Below are the code and all the weights of a small trained network. Each question names an input and a class and asks about switching units off, where a switched-off unit gives its printed mean instead of its output.

import numpy as np


def w(rows, s, z=0):
    codes = np.array(rows[::2]) - 128.0
    scale = np.full(codes.shape[1], s)
    scale[-1] = z or s
    return codes * scale


def f(y):
    return np.maximum(y, 0)


def log_softmax(a):
    a = a - a.max(-1, keepdims=True)
    return a - np.log(np.exp(a).sum(-1, keepdims=True))


def net(x, mask):
    res = np.array(x, float).reshape(1, 5) / 4 @ E
    y = f(res @ A[0][:, :-1].T + A[0][:, -1])
    res = res + np.where(mask, y, B[0][:, -1]) @ B[0][:, :-1]
    return log_softmax(res[-1] @ U[:, :-1].T + U[:, -1])


A, B = {}, {}
E = w([
[102,73,93,204,28,27],'x0',
[190,119,255,183,169,79],'x1',
[208,189,130,175,27,210],'x2',
[43,87,148,221,150,198],'x3',
[202,138,31,240,212,76],'x4',
],0.009)
A[0] = w([
[78,106,84,186,31,21,114],'n1',
[121,123,139,178,115,183,56],'n2',
[226,167,120,175,56,188,76],'n3',
[149,174,109,100,129,89,2],'n4',
[160,156,86,133,150,109,112],'n5',
[189,135,102,164,161,116,88],'n6',
[150,105,45,153,162,151,98],'n7',
[143,156,137,116,188,204,128],'n8',
[147,93,183,164,104,84,107],'n9',
[60,100,209,74,80,144,104],'n10',
[159,135,93,148,195,120,146],'n11',
[115,120,53,103,136,182,100],'n12',
[108,136,150,92,119,131,44],'n13',
[90,109,120,87,156,84,88],'n14',
[249,145,83,20,107,44,81],'n15',
[88,103,110,111,171,94,47],'n16',
[132,116,182,119,131,104,53],'n17',
[58,153,12,94,99,149,119],'n18',
[158,149,147,172,105,188,72],'n19',
[136,121,138,162,57,102,121],'n20',
[125,120,105,182,166,153,104],'n21',
[69,117,130,95,230,42,81],'n22',
[176,147,127,84,225,212,122],'n23',
[180,137,213,176,134,123,149],'n24',
[66,123,111,126,161,103,26],'n25',
[103,139,48,104,112,167,125],'n26',
[59,121,136,195,165,190,138],'n27',
[163,156,125,92,173,148,98],'n28',
[143,142,92,95,186,194,128],'n29',
[154,145,131,190,167,105,80],'n30',
[154,112,154,114,160,170,124],'n31',
[198,137,82,141,70,189,17],'n32',
[140,143,185,85,51,147,60],'n33',
[113,135,52,101,122,157,121],'n34',
[136,108,140,104,118,128,82],'n35',
[150,161,218,154,148,93,85],'n36',
[168,143,74,149,168,136,66],'n37',
[173,110,92,164,135,118,94],'n38',
[158,132,214,140,186,111,103],'n39',
[46,112,120,223,157,182,80],'n40',
],0.013,0.0027)
B[0] = w([
[111,152,125,149,54,10,240],'n1',
[101,117,91,97,115,158,175],'n2',
[120,134,12,168,172,151,240],'n3',
[108,114,138,89,103,159,156],'n4',
[121,155,180,139,137,140,168],'n5',
[126,159,178,159,153,136,184],'n6',
[134,163,192,147,150,139,183],'n7',
[113,144,110,141,82,65,217],'n8',
[172,94,140,99,127,105,185],'n9',
[115,220,207,176,165,146,240],'n10',
[123,172,167,149,149,134,186],'n11',
[180,81,149,117,141,125,196],'n12',
[113,154,149,155,142,130,164],'n13',
[129,142,75,171,153,147,182],'n14',
[61,92,140,15,49,202,238],'n15',
[128,131,62,159,150,145,176],'n16',
[151,117,145,134,145,130,160],'n17',
[208,72,176,115,169,120,231],'n18',
[122,127,67,128,155,144,191],'n19',
[110,139,107,138,108,81,183],'n20',
[114,157,171,125,134,146,172],'n21',
[122,139,2,168,168,162,227],'n22',
[110,146,120,154,67,33,246],'n23',
[181,64,138,116,154,131,207],'n24',
[130,130,74,132,153,148,171],'n25',
[182,80,154,119,160,128,201],'n26',
[90,108,130,52,69,165,209],'n27',
[110,133,114,128,95,90,185],'n28',
[118,128,123,142,91,72,211],'n29',
[133,156,185,143,146,144,183],'n30',
[119,129,123,129,114,96,177],'n31',
[120,128,54,146,169,147,202],'n32',
[114,175,169,173,164,138,207],'n33',
[174,84,156,129,154,136,191],'n34',
[121,132,139,143,133,147,145],'n35',
[183,77,158,108,151,130,194],'n36',
[116,163,175,159,153,133,177],'n37',
[121,164,158,152,147,129,173],'n38',
[190,63,142,104,136,125,202],'n39',
[88,111,137,41,71,174,214],'n40',
],0.026,0.014)
U = w([
[138,125,142,165,37,7,199],'0',
[254,24,194,122,160,139,113],'1',
[112,219,245,180,161,202,88],'2',
[129,121,26,172,166,199,6],'3',
[69,102,169,34,46,234,255],'4',
],0.0097,0.00075)

Each question gives the input, the list of numbers given to net, and the class t.
The units are the neurons (one row each of A and B). Each row of codes is followed by its name. A weight is (code - 128) times the scale printed after its matrix; where a second scale follows, it is the last column's (A, B and U).
mask holds one flag per neuron, in row order. A switched-off neuron (its flag False) gives its mean, the last column of its row in B, instead of its output. The means were averaged over made-up inputs and are rounded, as every weight is.
A unit's drop is (log p(t) with every unit on - log p(t) with that unit switched off) / (log p(t) with every unit on - log p(t) with every unit switched off).
The circuit of an input: a set's keep is (log p(t) with only the set's units on - log p(t) with every unit switched off) / (log p(t) with every unit on - log p(t) with every unit switched off). Starting from the 12 units with the biggest drops (on a tie, the unit counted first), units are removed one at a time, each time the one whose removal leaves the highest keep (on an exact tie, the one counted first), for as long as the keep stays at least 0.8.
units of the circuit, in order: the units of the circuit, biggest drop first
unit that matters most: the unit with the biggest drop
top k neurons: the k neurons with the biggest drops, biggest first
drop when u is switched off: that unit's drop, to one decimal
input [4,3,7,6,-3], class 3: unit that matters most -> n3
input [5,-3,7,-2,2], class 3: top 2 neurons -> [n3; n32]
input [6,-6,0,7,2], class 4: top 4 neurons -> [n40; n27; n23; n8]
input [-4,-3,7,7,-7], class 2: top 2 neurons -> [n10; n33]
input [5,5,-6,-4,2], class 3: top 2 neurons -> [n22; n23]
input [-5,-5,3,0,4], class 0: top 3 neurons -> [n23; n29; n8]
input [5,-6,1,-1,-2], class 1: top 4 neurons -> [n18; n23; n26; n8]
input [-6,1,1,-7,4], class 4: top 2 neurons -> [n15; n1]
input [-4,7,3,-8,1], class 4: top 2 neurons -> [n15; n18]
input [-1,-4,-4,-1,4], class 1: top 3 neurons -> [n10; n3; n18]
input [4,8,-8,8,-8], class 1: top 2 neurons -> [n39; n9]
input [4,-2,-3,2,-5], class 2: top 3 neurons -> [n10; n23; n8]
input [0,-7,-7,-3,8], class 2: top 3 neurons -> [n7; n11; n37]
input [-5,-6,-7,-7,-2], class 3: top 3 neurons -> [n22; n14; n40]
input [-3,-3,-8,-5,3], class 3: units of the circuit, in order -> [n22]
input [7,-4,-2,5,8], class 2: top 4 neurons -> [n7; n23; n21; n30]
input [-2,-5,-7,-3,1], class 3: drop when n22 is switched off -> 3.3
input [-7,7,-6,8,-7], class 4: drop when n34 is switched off -> 0.4
input [-5,-1,3,-8,5], class 4: drop when n15 is switched off -> 3.2
input [1,8,8,2,-7], class 1: drop when n20 is switched off -> 0.0
input [-7,6,0,0,6], class 0: units of the circuit, in order -> [n23]
